Below is a small trained network, with its code and all its weights. Each question gives an input and a class and asks what happens when units are switched off, that is, made to give their printed mean instead of their output.

import numpy as np


def w(rows, s, z=0):
    codes = np.array(rows[::2]) - 128.0
    scale = np.full(codes.shape[1], s)
    scale[-1] = z or s
    return codes * scale


def f(y):
    return np.maximum(y, 0)


def log_softmax(a):
    a = a - a.max(-1, keepdims=True)
    return a - np.log(np.exp(a).sum(-1, keepdims=True))


def net(x, mask):
    res = np.array(x, float).reshape(1, 4) / 4 @ E
    y = f(res @ A[0][:, :-1].T + A[0][:, -1])
    res = res + np.where(mask, y, B[0][:, -1]) @ B[0][:, :-1]
    return log_softmax(res[-1] @ U[:, :-1].T + U[:, -1])


A, B = {}, {}
E = w([
[74,127,177,118,175,53,184,180,125,140,123,206],'x0',
[140,105,157,79,43,117,121,180,118,143,35,139],'x1',
[195,184,78,84,58,83,37,164,146,160,123,89],'x2',
[168,128,86,203,116,170,125,165,1,210,91,132],'x3',
],0.0074)
A[0] = w([
[97,125,184,53,84,81,121,134,171,102,64,167,251],'neuron 0',
[204,237,57,105,105,89,36,150,139,162,150,86,227],'neuron 1',
[86,102,142,144,188,143,169,79,154,111,212,154,154],'neuron 2',
[39,101,159,122,191,121,175,93,198,84,185,149,196],'neuron 3',
[187,245,94,87,116,44,41,169,159,156,155,106,79],'neuron 4',
[207,119,59,133,61,161,19,88,120,128,124,1,231],'neuron 5',
[116,93,134,237,159,171,186,128,11,172,94,152,248],'neuron 6',
[116,125,172,79,89,87,147,203,126,165,45,194,152],'neuron 7',
[48,120,165,117,206,91,182,63,196,56,207,148,190],'neuron 8',
[122,109,113,184,169,164,179,136,21,156,111,162,203],'neuron 9',
[98,125,177,69,77,71,135,209,141,130,54,184,172],'neuron 10',
],0.0057,0.0017)
B[0] = w([
[88,60,181,130,123,122,140,198,120,158,123,122,201],'neuron 0',
[120,126,80,171,84,185,50,112,81,172,141,100,229],'neuron 1',
[96,176,151,178,174,132,117,95,152,90,144,114,212],'neuron 2',
[80,154,188,113,170,109,192,92,199,79,142,118,235],'neuron 3',
[96,110,106,174,117,156,76,160,80,181,178,113,208],'neuron 4',
[171,135,135,109,16,208,68,108,97,140,58,58,243],'neuron 5',
[88,68,73,227,165,86,77,173,55,211,254,200,228],'neuron 6',
[127,41,146,123,108,90,120,208,98,175,96,160,189],'neuron 7',
[75,163,238,99,150,116,182,82,195,76,134,107,254],'neuron 8',
[102,72,121,193,167,51,99,183,77,204,208,199,205],'neuron 9',
[122,24,139,133,107,82,158,219,87,182,121,174,195],'neuron 10',
],0.0067,0.008)
U = w([
[106,76,194,3,90,102,178,151,177,97,53,137,180],'0',
[187,194,24,35,168,88,150,97,125,97,95,175,1],'1',
[198,203,11,105,159,94,181,129,142,59,70,178,10],'2',
[65,246,171,143,239,108,175,39,231,10,208,136,163],'3',
[182,189,55,144,25,250,58,84,98,123,103,42,163],'4',
[88,54,77,224,151,84,98,179,39,196,212,205,138],'5',
],0.005,0.0033)

Each question gives the input, the list of numbers given to net, and the class t.
The units are the neurons (one row each of A and B). Each row of codes is followed by its name. A weight is (code - 128) times the scale printed after its matrix; where a second scale follows, it is the last column's (A, B and U).
mask holds one flag per neuron, in row order. A switched-off neuron (its flag False) gives its mean, the last column of its row in B, instead of its output. The means were averaged over made-up inputs and are rounded, as every weight is.
A unit's drop is (log p(t) with every unit on - log p(t) with that unit switched off) / (log p(t) with every unit on - log p(t) with every unit switched off).
The circuit of an input: a set's keep is (log p(t) with only the set's units on - log p(t) with every unit switched off) / (log p(t) with every unit on - log p(t) with every unit switched off). Starting from all 11 units, units are removed one at a time, each time the one whose removal leaves the highest keep (on an exact tie, the one counted first), for as long as the keep stays at least 0.8.
circuit, biggest first: the units of the circuit, biggest drop first
most important unit: the unit with the biggest drop
top k neurons: the k neurons with the biggest drops, biggest first
drop of u: that unit's drop, to one decimal
input [-4,3,0,3], class 4: most important unit : neuron 5
input [-6,6,-7,-8], class 3: circuit, biggest first : (neuron 5; neuron 3)
input [-4,-2,0,4], class 4: top 2 neurons : (neuron 5; neuron 10)
input [0,2,-1,-1], class 0: top 4 neurons : (neuron 6; neuron 9; neuron 1; neuron 4)
input [7,-1,-6,-1], class 3: top 2 neurons : (neuron 8; neuron 3)
input [4,-7,7,-3], class 3: top 2 neurons : (neuron 6; neuron 5)
input [7,1,2,-1], class 0: top 3 neurons : (neuron 6; neuron 9; neuron 1)
input [-6,-8,2,-2], class 4: drop of neuron 5 : 0.2
input [0,-2,5,-5], class 4: drop of neuron 1 : 0.2
input [-3,-8,2,0], class 4: drop of neuron 5 : 0.1
